Below are the code and all the weights of a small trained network. Each question names an input and a class and asks about switching units off, where a switched-off unit gives its printed mean instead of its output.

import numpy as np


def w(rows, s, z=0):
    codes = np.array(rows[::2]) - 128.0
    scale = np.full(codes.shape[1], s)
    scale[-1] = z or s
    return codes * scale


def f(y):
    return np.maximum(y, 0)


def log_softmax(a):
    a = a - a.max(-1, keepdims=True)
    return a - np.log(np.exp(a).sum(-1, keepdims=True))


def net(x, mask):
    res = np.array(x, float).reshape(1, 5) / 4 @ E
    y = f(res @ A[0][:, :-1].T + A[0][:, -1])
    res = res + np.where(mask, y, B[0][:, -1]) @ B[0][:, :-1]
    return log_softmax(res[-1] @ U[:, :-1].T + U[:, -1])


A, B = {}, {}
E = w([
[130,174,106,152,96,96,53,193,134,192],'x0',
[253,146,204,166,121,98,102,76,126,137],'x1',
[176,53,162,143,84,177,129,213,168,114],'x2',
[155,126,93,205,128,102,157,170,184,142],'x3',
[194,192,106,157,157,201,111,182,49,145],'x4',
],0.011)
A[0] = w([
[183,70,223,114,213,142,92,70,42,120,190],'neuron 1',
[95,147,54,135,240,164,171,100,26,89,183],'neuron 2',
[79,155,76,12,111,33,137,82,106,140,253],'neuron 3',
[100,179,99,93,178,183,151,114,80,160,189],'neuron 4',
[65,58,121,101,39,123,124,160,143,176,187],'neuron 5',
[188,83,127,115,138,165,226,140,144,171,122],'neuron 6',
[164,145,234,96,204,85,139,51,64,125,176],'neuron 7',
[128,255,113,164,186,129,82,87,56,224,206],'neuron 8',
[158,47,59,190,156,31,192,119,221,159,207],'neuron 9',
[151,136,149,188,132,132,164,151,102,167,115],'neuron 10',
[124,47,70,147,142,154,181,191,170,71,145],'neuron 11',
[119,89,181,99,145,116,142,131,132,73,67],'neuron 12',
[158,129,158,207,147,137,175,91,156,133,134],'neuron 13',
],0.0078,0.0038)
B[0] = w([
[171,28,116,183,121,98,173,125,180,131,215],'neuron 1',
[124,124,100,222,177,3,201,135,123,59,228],'neuron 2',
[202,98,60,135,209,66,92,140,125,154,225],'neuron 3',
[145,173,152,216,193,118,127,204,98,148,199],'neuron 4',
[28,76,238,106,184,125,96,87,194,197,193],'neuron 5',
[131,135,75,87,112,76,115,140,184,169,167],'neuron 6',
[178,70,160,169,79,114,140,89,186,168,221],'neuron 7',
[171,203,164,79,84,143,67,199,47,162,254],'neuron 8',
[89,73,181,159,204,91,211,124,232,69,225],'neuron 9',
[148,115,144,129,117,144,67,118,137,189,169],'neuron 10',
[140,102,53,67,55,153,197,91,196,140,197],'neuron 11',
[73,89,141,120,130,136,138,116,72,108,158],'neuron 12',
[79,96,193,165,171,132,102,87,202,168,176],'neuron 13',
],0.0081,0.012)
U = w([
[253,102,93,57,56,169,95,126,160,190,142],'0',
[79,121,220,118,168,105,16,140,154,188,136],'1',
[137,65,140,239,186,88,179,105,194,99,208],'2',
[153,254,88,153,141,80,65,183,41,91,121],'3',
[90,153,98,148,83,183,93,18,83,64,2],'4',
[58,72,124,65,115,192,196,105,193,67,51],'5',
],0.0082,0.0037)

Each question gives the input, the list of numbers given to net, and the class t.
The units are the neurons (one row each of A and B). Each row of codes is followed by its name. A weight is (code - 128) times the scale printed after its matrix; where a second scale follows, it is the last column's (A, B and U).
mask holds one flag per neuron, in row order. A switched-off neuron (its flag False) gives its mean, the last column of its row in B, instead of its output. The means were averaged over made-up inputs and are rounded, as every weight is.
A unit's drop is (log p(t) with every unit on - log p(t) with that unit switched off) / (log p(t) with every unit on - log p(t) with every unit switched off).
The circuit of an input: a set's keep is (log p(t) with only the set's units on - log p(t) with every unit switched off) / (log p(t) with every unit on - log p(t) with every unit switched off). Starting from the 12 units with the biggest drops (on a tie, the unit counted first), units are removed one at a time, each time the one whose removal leaves the highest keep (on an exact tie, the one counted first), for as long as the keep stays at least 0.8.
units of the circuit, in order: the units of the circuit, biggest drop first
most important unit: the unit with the biggest drop
k most important neurons: the k neurons with the biggest drops, biggest first
drop of u: that unit's drop, to one decimal
input [2,1,7,-6,-4], class 1: units of the circuit, in order -> [neuron 5]
input [-5,-2,0,6,8], class 3: 4 most important neurons -> [neuron 9; neuron 1; neuron 7; neuron 5]
input [-1,6,4,0,5], class 0: 2 most important neurons -> [neuron 2; neuron 9]
input [5,8,-8,1,1], class 0: 2 most important neurons -> [neuron 7; neuron 2]
input [0,6,1,-1,2], class 0: 2 most important neurons -> [neuron 2; neuron 9]
input [2,-4,4,5,7], class 0: units of the circuit, in order -> [neuron 11; neuron 9]
input [5,-1,-8,1,-5], class 3: units of the circuit, in order -> [neuron 8; neuron 3; neuron 1]
input [1,6,-5,-3,-5], class 0: units of the circuit, in order -> [neuron 2; neuron 5]
input [7,-7,1,5,-3], class 5: units of the circuit, in order -> [neuron 2; neuron 11; neuron 4]
input [1,8,-3,2,8], class 0: units of the circuit, in order -> [neuron 8; neuron 7; neuron 1]
input [-1,-2,-2,-7,3], class 3: 2 most important neurons -> [neuron 9; neuron 8]
input [6,2,2,3,4], class 3: 2 most important neurons -> [neuron 7; neuron 11]
input [-2,-7,2,-2,8], class 3: 3 most important neurons -> [neuron 9; neuron 1; neuron 7]
input [4,-3,3,3,5], class 0: most important neuron -> [neuron 2]
input [6,-5,6,0,-3], class 5: 2 most important neurons -> [neuron 11; neuron 8]
input [-2,0,5,-1,1], class 5: 2 most important neurons -> [neuron 8; neuron 3]
input [-8,-6,3,7,-7], class 5: drop of neuron 11 -> 0.3
input [5,-1,2,0,-3], class 1: drop of neuron 5 -> 0.3
input [3,2,-8,8,8], class 3: drop of neuron 12 -> 0.0
input [-2,-6,8,4,5], class 5: most important unit -> neuron 8
input [0,1,4,1,3], class 0: drop of neuron 2 -> 0.3
